Each row is shifted at random along 4 fixed directions that mean nothing.
Known rows, with every way that one mark hangs from another:
Q_588[Q_482[Q_590] Q_552]: -16 53 128 -145 -36 -82 -153 -138 -45 183 30 52 -123 41 -117 -108 9 96 10 223 -33 -130 127 391 199 261 -26 91 12 119 78 -1 100 29 -79 -59 33 -108 -58 9 -42 -50 22 100 -53 158 70 -92 -18 -10 142 7 71 75 -19 4 124
Q_452[Q_841[Q_68[Q_997[Q_99[Q_328[Q_437[Q_588]]] Q_482]]]]: -98 1 229 37 171 -53 98 11 157 -130 -88 -57 -100 52 191 22 99 -95 -11 57 -6 -141 63 190 -58 131 41 200 178 74 83 4 -97 28 -58 -20 131 114 -47 84 -391 -391 -3 25 271 67 138 -113 123 84 241 192 337 83 -234 151 -370
Q_328[Q_68 Q_437[Q_588] Q_452[Q_841]]: -21 217 261 327 142 -123 -24 101 300 -451 25 205 221 -62 30 -225 15 -607 104 -120 -30 -200 -74 4 42 -42 62 -48 234 158 -268 2 -134 -34 115 -370 249 -279 -374 186 -24 -78 -63 223 -304 121 46 -51 -381 -296 422 105 -215 143 -78 258 141
Q_437[Q_588[Q_482 Q_552[Q_130]]]: -83 157 268 86 202 -55 -87 -40 -102 103 15 28 -214 36 -14 -27 -90 125 139 64 -245 -143 95 242 196 403 -134 281 -38 154 25 162 25 239 90 80 60 109 -97 26 -388 -46 -120 -56 113 77 -75 -36 16 -76 125 247 127 -98 -111 -14 -194
Q_552[Q_130[Q_99] Q_741[Q_437[Q_588[Q_482[Q_590] Q_694]]]]: 94 85 139 -80 79 -10 -59 -13 -42 194 -30 24 -187 -103 3 27 -52 119 113 317 -147 -121 105 295 152 251 -27 278 31 63 85 184 -43 106 -23 64 37 58 -67 55 -393 -118 -27 -63 184 131 72 -157 57 33 211 263 169 -7 -179 17 -257
Q_68[Q_452[Q_841] Q_997[Q_99[Q_328[Q_462]] Q_482[Q_590]]]: 87 91 93 133 188 -39 -6 50 276 64 13 123 189 -50 112 -55 183 -29 -34 279 20 -241 -50 280 -42 -22 111 -43 183 88 21 -170 -30 -173 -31 -226 200 -193 -230 40 -237 -288 13 -28 -51 103 184 -222 -265 0 352 96 188 177 -334 244 -276
Q_99[Q_328[Q_68[Q_997]] Q_437]: 41 -1 56 9 31 -110 44 -36 107 250 -61 11 -93 23 61 -117 166 -3 -147 303 105 -215 91 261 -73 68 99 48 277 97 55 152 -112 -64 -115 -156 168 -90 -100 100 -167 -193 66 84 118 91 208 -135 -82 22 241 115 101 140 -205 213 -121
Q_452[Q_841[Q_68[Q_997[Q_99[Q_130[Q_552] Q_437] Q_482]]]]: 29 -84 150 -88 -159 -111 -24 -140 184 -80 12 113 -62 125 -121 -199 214 -31 -125 166 303 -129 155 289 -60 20 201 95 203 91 80 69 -180 -178 -231 -177 108 -221 -126 128 -71 -479 192 196 -54 154 272 -158 -9 0 383 -67 244 245 -108 330 71
Q_68[Q_452 Q_841 Q_997[Q_482[Q_694]]]: -335 5 250 234 -108 -422 144 -279 -405 198 -139 67 -487 523 -602 -348 199 249 27 103 420 -332 118 365 404 658 88 539 119 240 456 411 -214 198 -170 77 -47 18 -160 -216 -569 -474 124 184 74 -147 227 171 704 -399 479 -309 -78 -87 135 260 63
Q_68[Q_452[Q_841] Q_997[Q_99[Q_437]]]: 95 153 50 195 312 27 -65 67 199 -240 97 140 385 -126 0 33 -144 -111 56 133 -343 -175 96 226 0 206 -120 -86 179 136 -219 33 -174 25 91 -202 161 -14 -167 180 -168 105 -153 -59 -100 156 -46 -151 -530 -86 45 152 113 99 -183 139 -274
Q_997[Q_99[Q_328[Q_462] Q_437[Q_552]] Q_482]: -21 36 182 68 -2 -88 -124 -117 105 -63 37 19 63 94 -56 -165 89 -71 4 28 -71 -216 31 224 -10 47 86 32 193 129 -97 7 -55 -84 32 -181 133 -164 -177 206 -10 -195 59 42 -85 186 122 -117 -249 -59 196 75 68 155 -83 193 49
Q_590[Q_930[Q_741[Q_437[Q_588] Q_462]]]: -23 -130 -14 -739 -117 82 -68 -102 136 -127 -62 -175 -399 -172 230 132 104 265 -212 339 -46 -96 155 -48 -118 -73 161 45 -21 -50 142 108 -108 -77 -303 38 80 -26 227 139 -147 -170 159 -36 356 219 218 -276 84 411 93 246 345 222 -315 17 -276
Q_130[Q_99[Q_328] Q_437[Q_588] Q_552[Q_741]]: 242 -13 48 63 -154 2 -328 -66 195 -54 70 41 51 -157 -153 -169 91 -390 -83 -65 125 -129 172 217 -13 -224 233 14 565 43 1 224 -155 -206 -108 -287 126 -254 -111 143 93 -259 207 29 28 271 271 -193 -224 29 402 211 277 233 -211 296 114
Q_741[Q_437[Q_328[Q_452] Q_552] Q_462[Q_68]]: -127 146 332 87 -51 -264 -31 -98 -97 5 38 16 -213 237 -167 -271 3 -78 73 -142 27 -344 45 65 125 233 52 319 105 252 -28 302 7 43 18 -111 -2 -106 -267 111 -204 -123 8 168 -88 46 92 28 2 -323 234 -72 -197 7 16 183 148
Q_482[Q_590[Q_930[Q_552 Q_741[Q_437]]] Q_694]: -285 117 287 -171 -78 -263 63 -104 -200 169 -175 -1 -469 260 -195 -295 297 208 10 443 292 -290 -70 405 207 141 189 204 83 215 320 145 233 -41 -149 -68 -54 -257 -126 -47 -185 -305 152 88 64 -47 277 -46 223 -222 444 -327 -144 43 -99 108 -30
Q_997[Q_99[Q_130 Q_328[Q_452 Q_462[Q_68[Q_841]]]] Q_482]: 1 -73 52 -114 119 -143 90 -116 30 352 -114 -100 -205 82 199 -40 189 99 -33 140 66 -189 67 201 -78 184 59 237 -99 36 114 28 -172 22 -78 15 88 89 -82 11 -461 -334 12 37 196 76 203 -160 139 100 287 196 206 66 -227 174 -247
Q_590[Q_930[Q_552 Q_741[Q_437[Q_588]]]]: -167 28 88 -450 -68 -54 -174 -197 -117 -316 -6 -71 -216 -15 -49 -25 -64 130 -24 37 -216 -74 178 37 124 190 5 119 -33 107 -69 241 -45 101 -97 -11 8 5 78 207 -21 80 60 25 103 212 22 -112 -132 75 43 71 126 102 -23 -10 -16
Q_841[Q_68[Q_452 Q_997]]: 56 48 32 17 -12 -70 -58 -37 137 -111 67 171 96 -3 -151 -171 -34 24 -17 22 15 -164 148 128 76 79 31 -78 85 120 -91 152 -159 -77 -125 -294 146 -149 -122 89 11 22 22 72 -203 147 87 -106 -348 -81 137 -34 -63 203 -81 187 6
Q_694[Q_452 Q_841[Q_68[Q_997]]]: 34 119 94 55 96 -78 -58 -6 104 129 52 36 89 86 -89 -118 -4 44 -152 176 -6 -197 133 148 127 101 -10 65 202 173 -47 163 -142 -19 -28 -195 172 -112 -143 80 -108 -125 -2 63 -27 93 101 -145 -154 -78 201 -7 14 118 -127 201 -99
Q_741[Q_437[Q_588] Q_462 Q_552[Q_130]]: -3 66 237 -182 -173 -130 -18 -24 140 233 12 141 -323 116 -29 -188 288 46 -223 466 285 -338 -20 93 -31 -148 275 177 161 123 139 160 1 -213 -184 -143 127 -389 -265 133 -253 -502 192 110 -18 56 322 -235 25 -74 455 43 6 183 -296 254 -14
Q_694[Q_452 Q_841[Q_68[Q_997[Q_482[Q_590]]]]]: -6 213 252 205 525 5 94 233 161 403 -12 -77 131 81 286 89 -6 183 -63 288 -258 -239 -10 258 79 158 -165 56 124 187 -26 -1 18 104 158 -31 180 84 -113 -3 -427 -136 -206 -209 224 -25 4 -169 -139 13 119 149 183 -31 -375 57 -628
Q_462[Q_68[Q_452 Q_841 Q_997[Q_482[Q_590 Q_694]]]]: 100 -125 -66 -324 -121 -94 -92 -197 -33 202 58 64 70 115 -168 -50 -148 175 0 84 -68 -51 330 232 152 361 -52 45 -201 73 -49 181 -313 63 -223 -100 28 38 -10 96 -57 -7 31 143 -128 190 53 -121 -42 60 39 -64 72 172 157 -2 130
Q_741[Q_437[Q_328[Q_462]] Q_552]: -64 -61 33 -393 -212 -105 -108 -210 -51 16 10 -68 -217 38 -49 -43 -29 26 -181 274 4 -190 199 9 77 129 76 227 -10 67 37 140 -143 -5 -167 -7 39 -56 -13 125 -133 -133 122 168 138 173 161 -108 136 95 103 97 165 131 -15 61 115
Q_930[Q_552 Q_590 Q_741[Q_462]]: -128 115 42 -11 -79 -99 -163 -124 -42 -164 26 34 -80 -1 -158 -211 147 80 -40 125 -49 -133 33 145 57 12 81 17 6 189 -138 121 179 -91 -25 -232 65 -290 -182 109 75 -30 57 99 -127 158 60 -131 -380 -135 154 -147 -83 114 -99 55 91
Q_741[Q_437[Q_588] Q_462[Q_68[Q_452]] Q_552]: 146 75 185 -240 94 -11 -73 65 204 115 120 38 31 5 116 7 -58 -17 -38 161 -244 -261 118 -8 -87 14 -11 0 24 119 -218 192 -101 -57 -44 -154 78 -92 -199 245 -164 14 -70 -8 -63 154 40 -231 -378 -1 35 200 36 145 -211 66 -135
Q_694[Q_452 Q_841[Q_68[Q_997[Q_482]]]]: 23 61 101 -3 -250 -213 -188 -244 -11 -46 117 187 120 258 -463 -337 5 -28 -138 -32 190 -164 195 129 282 137 95 107 198 203 -87 243 -225 -84 -100 -292 144 -283 -227 161 155 -212 161 284 -353 172 156 -95 -116 -207 304 -224 -124 226 178 298 409
Q_694[Q_841[Q_68[Q_452 Q_997[Q_99[Q_130] Q_482[Q_590]]]]]: -44 19 129 3 225 -80 26 -14 33 309 -11 -20 77 165 74 5 19 240 -75 199 -95 -160 134 323 38 244 -59 108 -74 125 31 34 -173 73 -29 -21 88 77 -55 62 -340 -231 -61 -35 136 54 81 -143 20 55 120 71 227 63 -141 100 -364
Q_437[Q_552[Q_130 Q_741[Q_462]] Q_588[Q_482[Q_590] Q_694]]: 61 -10 122 -401 -62 80 -241 -185 -74 30 95 -39 -191 -131 -59 86 -258 310 92 182 -404 8 293 129 169 394 -111 272 -351 37 -91 131 -164 195 -49 106 23 142 31 149 -193 90 -27 5 139 292 -125 -120 39 147 -68 330 245 22 54 -126 -20
Q_130[Q_99 Q_437[Q_328[Q_68] Q_588[Q_552[Q_741[Q_462]]]]]: 64 125 237 283 128 -44 -213 31 28 -260 64 -36 -66 -87 -66 -99 -125 -254 195 -201 -227 -168 112 119 51 98 -25 168 371 137 -135 196 -118 88 119 -82 68 50 -144 132 -154 1 -83 -10 94 174 -6 -40 -158 -113 172 278 166 -12 -100 120 -111
Q_588[Q_482[Q_694[Q_452 Q_841]] Q_552[Q_130 Q_741]]: 100 242 140 86 122 -23 -10 45 83 384 -4 79 -269 -36 -12 -132 168 217 82 630 55 -212 -17 258 181 148 17 265 205 151 115 136 104 5 -19 -83 149 -177 -241 -18 -331 -186 -2 -74 -40 66 137 -233 -117 -111 459 115 36 -3 -345 203 -165
Q_99[Q_328[Q_68[Q_841 Q_997] Q_452 Q_462] Q_437[Q_588]]: -53 -147 55 -85 -226 -309 -83 -362 -146 -53 -58 11 -108 188 -313 -239 48 -94 -240 -47 119 -176 293 1 126 347 100 292 134 90 -36 299 -541 125 -141 -92 106 7 -170 112 -112 -141 128 405 49 181 129 54 313 -135 257 140 -21 112 264 249 312
Q_930[Q_552[Q_130[Q_99] Q_741[Q_462[Q_68[Q_841]]]] Q_590]: -18 184 138 341 328 -102 -24 71 -141 148 -41 -50 -189 12 111 -71 37 225 181 39 -268 -180 7 280 122 288 -140 233 4 205 -91 235 106 137 160 48 55 62 -227 -4 -467 -30 -195 -132 126 15 -51 -83 -170 -209 175 78 -68 -169 -286 33 -401
Q_841[Q_68[Q_452 Q_997[Q_99 Q_482[Q_590]]]]: -97 -91 98 -155 -186 -163 10 -163 25 -14 -29 75 -77 210 -228 -179 136 156 -97 22 237 -172 149 309 83 129 149 87 -15 102 151 99 -119 -104 -256 -166 72 -141 -22 47 -62 -332 164 139 -95 103 238 -98 40 -22 262 -198 58 229 15 203 50
Q_452[Q_841[Q_68[Q_997[Q_99 Q_482]]]]: -43 35 194 -3 227 -34 -1 -37 15 -308 7 5 25 34 28 36 -169 15 131 -79 -255 -82 147 196 100 337 -159 137 -63 108 -73 -26 -121 123 48 26 63 212 -10 75 -313 -82 -136 19 99 109 -47 -61 -31 6 -18 79 214 25 -51 26 -273
Q_841[Q_68[Q_452 Q_997[Q_99[Q_130]]]]: -26 23 74 70 -131 -174 4 -91 121 -5 16 211 -19 120 -240 -302 197 58 -60 93 308 -227 80 267 3 6 199 11 130 142 72 162 -126 -188 -217 -326 122 -284 -193 87 -45 -272 148 145 -228 93 252 -127 -235 -158 369 -155 -72 246 -105 342 52
Q_462[Q_68[Q_452 Q_841 Q_997[Q_99 Q_482]]]: 44 -95 -62 -195 74 -6 30 -47 114 80 17 -62 -41 18 106 94 -18 190 -4 13 -97 -104 223 207 -37 272 -43 87 -40 46 33 163 -214 38 -204 -18 94 143 70 71 -299 -147 -21 -51 92 136 92 -186 -103 161 86 95 246 131 -170 79 -245
Q_741[Q_437 Q_462[Q_68[Q_452]] Q_552]: 189 65 85 -261 -14 -35 -10 72 273 226 89 83 -64 -5 113 -80 121 14 -89 369 20 -307 48 73 -124 -121 103 -56 128 103 -95 138 -6 -220 -154 -233 111 -271 -224 176 -110 -105 29 21 -152 129 198 -289 -395 -4 191 46 -42 218 -325 178 -49
Q_997[Q_68[Q_452 Q_841] Q_99[Q_130[Q_437]]]: -45 -68 -66 -6 57 -104 -69 -161 -59 16 -5 -1 132 163 -97 -27 -109 -21 -37 -5 -124 -105 264 371 -47 339 -58 92 -68 82 -65 211 -366 145 -23 -37 20 75 -6 148 -221 -111 -13 3 4 141 87 -61 -96 25 53 24 181 70 42 71 -96
Q_590[Q_930[Q_552[Q_130[Q_99[Q_437]] Q_741[Q_462[Q_68]]]]]: 232 180 110 -19 119 17 -108 111 204 -11 40 120 -159 -190 163 -155 131 128 165 203 -87 -203 -66 172 -16 -151 94 -113 243 119 -118 143 102 -195 -21 -206 186 -278 -220 179 -40 2 -6 -135 -165 172 128 -276 -569 -61 338 90 -118 139 -441 244 -193
Q_462[Q_68[Q_841 Q_997]]: -11 -36 30 -7 -215 -221 -51 -183 -52 45 12 117 -191 181 -281 -272 95 54 -53 -52 279 -176 181 260 163 251 114 137 126 155 142 280 -113 -77 -246 -159 74 -149 -135 11 -86 -272 138 252 -133 89 207 -57 92 -164 295 -198 -134 155 33 196 237
Q_930[Q_741[Q_437 Q_462 Q_552]]: -111 0 97 -352 -158 -141 -35 -171 -102 -7 -33 -41 -371 100 -162 -109 146 156 -164 350 90 -234 109 59 56 128 99 248 20 115 113 198 -9 -49 -162 -5 -6 -105 -70 79 -224 -199 118 136 129 104 195 -152 133 -24 137 -32 65 110 -119 91 27
Q_452[Q_841[Q_68[Q_997[Q_482]]]]: -20 101 238 154 169 -80 27 12 102 -222 12 111 -26 64 -23 -118 -15 -38 108 -5 -25 -151 47 180 120 202 -34 79 81 147 -13 11 -34 5 10 -107 123 -16 -145 24 -252 -191 -60 62 -37 61 50 -62 -63 -102 186 -7 78 69 -145 141 -174
Q_437[Q_328[Q_68 Q_462] Q_588[Q_552]]: -36 -73 78 -261 -107 4 -213 -153 54 -254 59 -114 -120 -108 55 -1 -172 -56 -20 -73 -227 -39 260 -54 7 136 -4 121 -111 36 -155 48 -220 98 -94 -53 105 64 34 166 12 54 10 162 111 268 -29 -65 -45 156 9 293 222 111 76 -14 93
Q_328[Q_437[Q_552[Q_130 Q_741]] Q_452]: -100 -86 -101 -384 -372 -76 -68 -228 70 -150 -56 12 -279 -85 -91 -114 130 -33 -224 217 227 -96 185 25 76 53 202 234 -48 7 120 206 -204 -64 -295 -130 176 -233 22 126 -25 -258 266 218 -21 227 257 -146 80 49 384 37 23 237 -49 242 314
Q_482[Q_590[Q_930] Q_694[Q_452 Q_841]]: 51 185 186 -80 50 -97 -110 30 143 311 3 99 50 81 -54 -232 129 24 -67 474 122 -264 -61 354 189 -106 157 -113 186 179 77 -19 48 -172 -46 -295 144 -423 -219 64 43 -207 95 41 -170 69 241 -204 -168 -111 461 -152 -140 172 -184 186 -14
Q_462[Q_68[Q_452 Q_997[Q_99]]]: -52 16 81 22 -163 -206 37 -98 15 29 -17 97 -180 176 -276 -257 190 62 -5 -34 302 -265 86 341 57 163 173 135 133 168 206 267 4 -143 -244 -210 76 -194 -133 13 -143 -323 141 145 -153 38 259 -92 -61 -204 366 -251 -133 175 -77 281 103
Q_841[Q_68[Q_997[Q_482[Q_694]]]]: 71 108 208 89 -111 -170 -149 -131 -9 -207 119 332 146 140 -400 -351 -136 -80 188 -85 2 -137 116 164 268 155 -10 -47 92 194 -212 96 -117 -61 -9 -329 80 -198 -270 156 166 39 15 200 -460 171 18 -42 -377 -272 139 -203 -225 198 198 149 315

Rows:
-46 41 26 81 312 -78 154 88 194 318 -144 -82 -54 -72 426 27 202 -134 -74 336 0 -211 -21 236 -193 29 31 107 130 40 24 -24 -171 33 -4 -84 174 44 -113 74 -468 -227 -68 -35 265 44 193 -184 -87 88 336 324 197 54 -390 198 -428 -> Q_997[Q_99[Q_130 Q_328[Q_68[Q_841] Q_437 Q_452]]]
67 222 105 67 65 -36 -89 26 168 256 72 45 -84 -2 -88 -160 132 -20 -44 559 78 -252 22 395 112 74 55 94 364 175 46 66 111 -92 -39 -244 129 -287 -240 7 -86 -149 29 24 -113 99 162 -214 -278 -127 401 -20 16 83 -259 225 28 -> Q_588[Q_552 Q_694[Q_452 Q_841]]
-153 64 340 11 -184 -315 -85 -249 -149 -307 -15 210 3 432 -469 -413 58 -72 225 -121 188 -221 3 512 267 265 151 94 -45 222 53 50 -46 -59 -32 -196 -35 -304 -251 119 35 -324 137 212 -462 69 199 24 2 -350 440 -478 -216 139 260 226 339 -> Q_997[Q_68[Q_452[Q_841]] Q_99 Q_482[Q_590[Q_930] Q_694]]
-38 264 401 106 333 -55 93 206 246 152 -49 71 -48 90 196 -170 191 33 172 367 24 -266 -197 326 88 -85 71 -75 132 205 15 -113 227 -106 70 -228 142 -285 -255 22 -189 -225 -57 -133 -114 -19 142 -172 -303 -139 465 -111 -18 71 -385 171 -357 -> Q_997[Q_482[Q_590[Q_930[Q_552]] Q_694[Q_452[Q_841[Q_68]]]]]
84 89 164 183 201 -40 -53 58 187 -116 37 116 120 -16 36 -88 2 -160 24 87 -29 -146 109 305 -43 73 -10 27 263 127 -67 17 -127 -43 23 -156 104 -54 -171 78 -210 -205 -44 11 25 114 89 -118 -227 -74 216 78 211 95 -210 199 -210 -> Q_452[Q_841[Q_68[Q_997[Q_99[Q_130[Q_437 Q_552]]]]]]
-170 109 283 163 97 -124 10 16 75 -137 -38 -50 -130 19 58 -134 9 -234 56 -189 -11 -211 10 10 42 84 89 197 13 151 1 160 -71 82 10 -150 137 -38 -113 67 -251 -170 -10 93 87 49 84 -1 -6 -110 329 170 47 38 -114 156 -120 -> Q_437[Q_328[Q_68 Q_452] Q_588]
25 -48 53 -97 -348 -198 -9 -197 115 -88 33 177 -171 183 -337 -316 231 -26 -36 -17 462 -184 130 226 89 113 271 119 107 129 187 243 -79 -222 -342 -267 123 -337 -167 42 -25 -457 259 286 -307 107 316 -122 17 -140 490 -284 -53 275 -25 352 345 -> Q_462[Q_68[Q_452[Q_841] Q_997[Q_482]]]
35 -91 -58 -244 62 -50 -24 -171 -36 520 -83 -90 -83 -1 110 22 40 142 -210 429 -57 -119 221 292 -79 209 16 116 -79 30 86 169 -205 65 -93 -2 79 64 53 128 -271 -134 55 33 308 134 167 -161 72 229 40 262 311 91 -173 58 -225 -> Q_99[Q_130 Q_328 Q_437]
60 75 145 132 -32 -40 -120 -44 250 -327 112 115 56 -121 -43 -142 -31 -177 107 -113 -38 -126 105 -127 18 66 109 72 133 99 -159 91 -249 -11 -77 -237 216 -129 -222 129 -82 -67 17 156 -126 210 15 -59 -199 -41 310 266 132 153 -64 217 49 -> Q_437[Q_328[Q_68[Q_452[Q_841] Q_997] Q_462] Q_588[Q_482]]
-143 -176 7 -325 -166 -154 135 -198 -80 29 -129 -166 -435 169 -138 -18 158 201 -121 84 274 -164 253 325 -4 383 123 372 -100 62 410 259 -137 14 -369 94 4 111 141 -74 -438 -464 153 166 282 21 271 -71 484 56 261 -132 223 90 -69 175 -103 -> Q_462[Q_68[Q_452[Q_841] Q_997[Q_99]]]
31 195 304 -71 237 -37 44 118 55 317 14 50 -266 16 156 22 25 134 12 563 -186 -320 -18 176 12 149 -37 246 71 140 -1 116 25 58 68 35 58 -25 -246 78 -538 -162 -109 -114 182 16 54 -187 -75 -67 185 255 98 -44 -347 48 -386 -> Q_741[Q_437[Q_588[Q_694]] Q_462 Q_552[Q_130]]
-142 -131 0 -294 -34 -98 -140 -346 -224 -194 50 -67 19 147 -273 97 -260 135 -32 -68 -271 -21 436 243 136 660 -158 373 -209 77 -6 237 -471 310 -67 179 -40 316 139 149 -345 -88 0 91 183 202 -61 8 227 72 -75 104 458 15 244 43 9 -> Q_68[Q_452[Q_841] Q_997[Q_99[Q_130[Q_437[Q_552]]] Q_482]]
-195 -100 144 -164 9 -88 106 -135 -23 -162 -98 -143 -215 230 -30 22 73 55 16 -11 48 -144 132 358 -39 325 46 264 -166 67 207 77 -107 73 -125 95 21 92 109 26 -403 -437 57 1 151 38 191 -64 244 84 203 -98 306 60 -82 116 -208 -> Q_997[Q_68[Q_452[Q_841]] Q_99 Q_482]
55 -26 106 -244 137 -74 71 -38 104 228 -81 -36 -48 -44 197 25 38 -66 -43 362 -33 -124 113 201 -3 160 4 141 -66 34 26 -103 -177 39 -77 -60 107 66 -52 26 -327 -167 -22 106 167 103 127 -155 77 113 242 168 276 97 -128 103 -196 -> Q_99[Q_328[Q_68[Q_997[Q_482[Q_590 Q_694]]] Q_452[Q_841]]]
-106 -175 146 -400 83 -82 22 -236 -234 -69 -92 -158 -68 177 -94 137 -277 205 6 132 -308 1 372 312 146 607 -222 292 -329 56 32 29 -320 298 -58 235 -80 422 183 80 -340 -66 -93 134 336 131 -57 6 419 140 -207 37 349 -15 253 -151 -209 -> Q_452[Q_841[Q_68[Q_997[Q_99[Q_437] Q_482[Q_590 Q_694]]]]]
-66 -52 16 -118 58 -106 68 -86 -15 265 -119 -143 -254 52 79 -43 101 57 -84 180 68 -189 136 221 -22 194 54 177 -46 54 163 172 -140 60 -128 -32 99 62 39 -14 -358 -173 37 29 247 39 190 -74 173 88 200 134 151 45 -187 129 -205 -> Q_99[Q_328[Q_68[Q_452]]]
-81 58 256 -80 132 -135 5 -72 -113 363 -54 -65 -25 284 -119 -92 -69 134 0 242 -75 -169 122 312 245 301 -84 182 -148 170 55 59 -89 138 42 -13 26 28 -70 15 -240 -189 -45 52 68 19 69 -57 207 -61 133 -99 46 5 60 -9 -128 -> Q_997[Q_482[Q_590 Q_694[Q_452 Q_841[Q_68]]]]
198 77 -63 -24 -129 -48 -228 -147 -41 -107 54 230 -26 -103 -245 -168 -115 17 23 133 -78 -116 146 89 180 105 15 65 9 72 -108 192 -151 -46 13 -146 147 -177 -166 136 -28 -13 65 75 -210 223 90 -151 -221 -83 122 60 -133 135 -43 102 157 -> Q_552[Q_130[Q_437] Q_741[Q_462]]
146 17 219 -189 -181 -82 -86 -95 35 110 31 35 -384 31 -179 -162 107 63 63 172 122 -207 144 176 85 149 115 280 237 95 99 295 5 -71 -181 -53 8 -107 -153 34 -179 -219 113 85 24 156 178 -133 55 -67 288 74 54 103 -137 164 117 -> Q_130[Q_552[Q_741[Q_437[Q_588[Q_482 Q_694]] Q_462[Q_68]]]]
120 274 201 312 96 -72 -73 47 157 167 84 192 -49 1 -150 -268 99 -119 205 325 98 -239 -82 353 179 102 62 35 363 192 22 41 151 -96 34 -272 139 -295 -338 -16 -122 -155 -15 35 -238 80 120 -126 -257 -219 423 -10 -114 69 -225 201 50 -> Q_588[Q_482 Q_694[Q_841]]
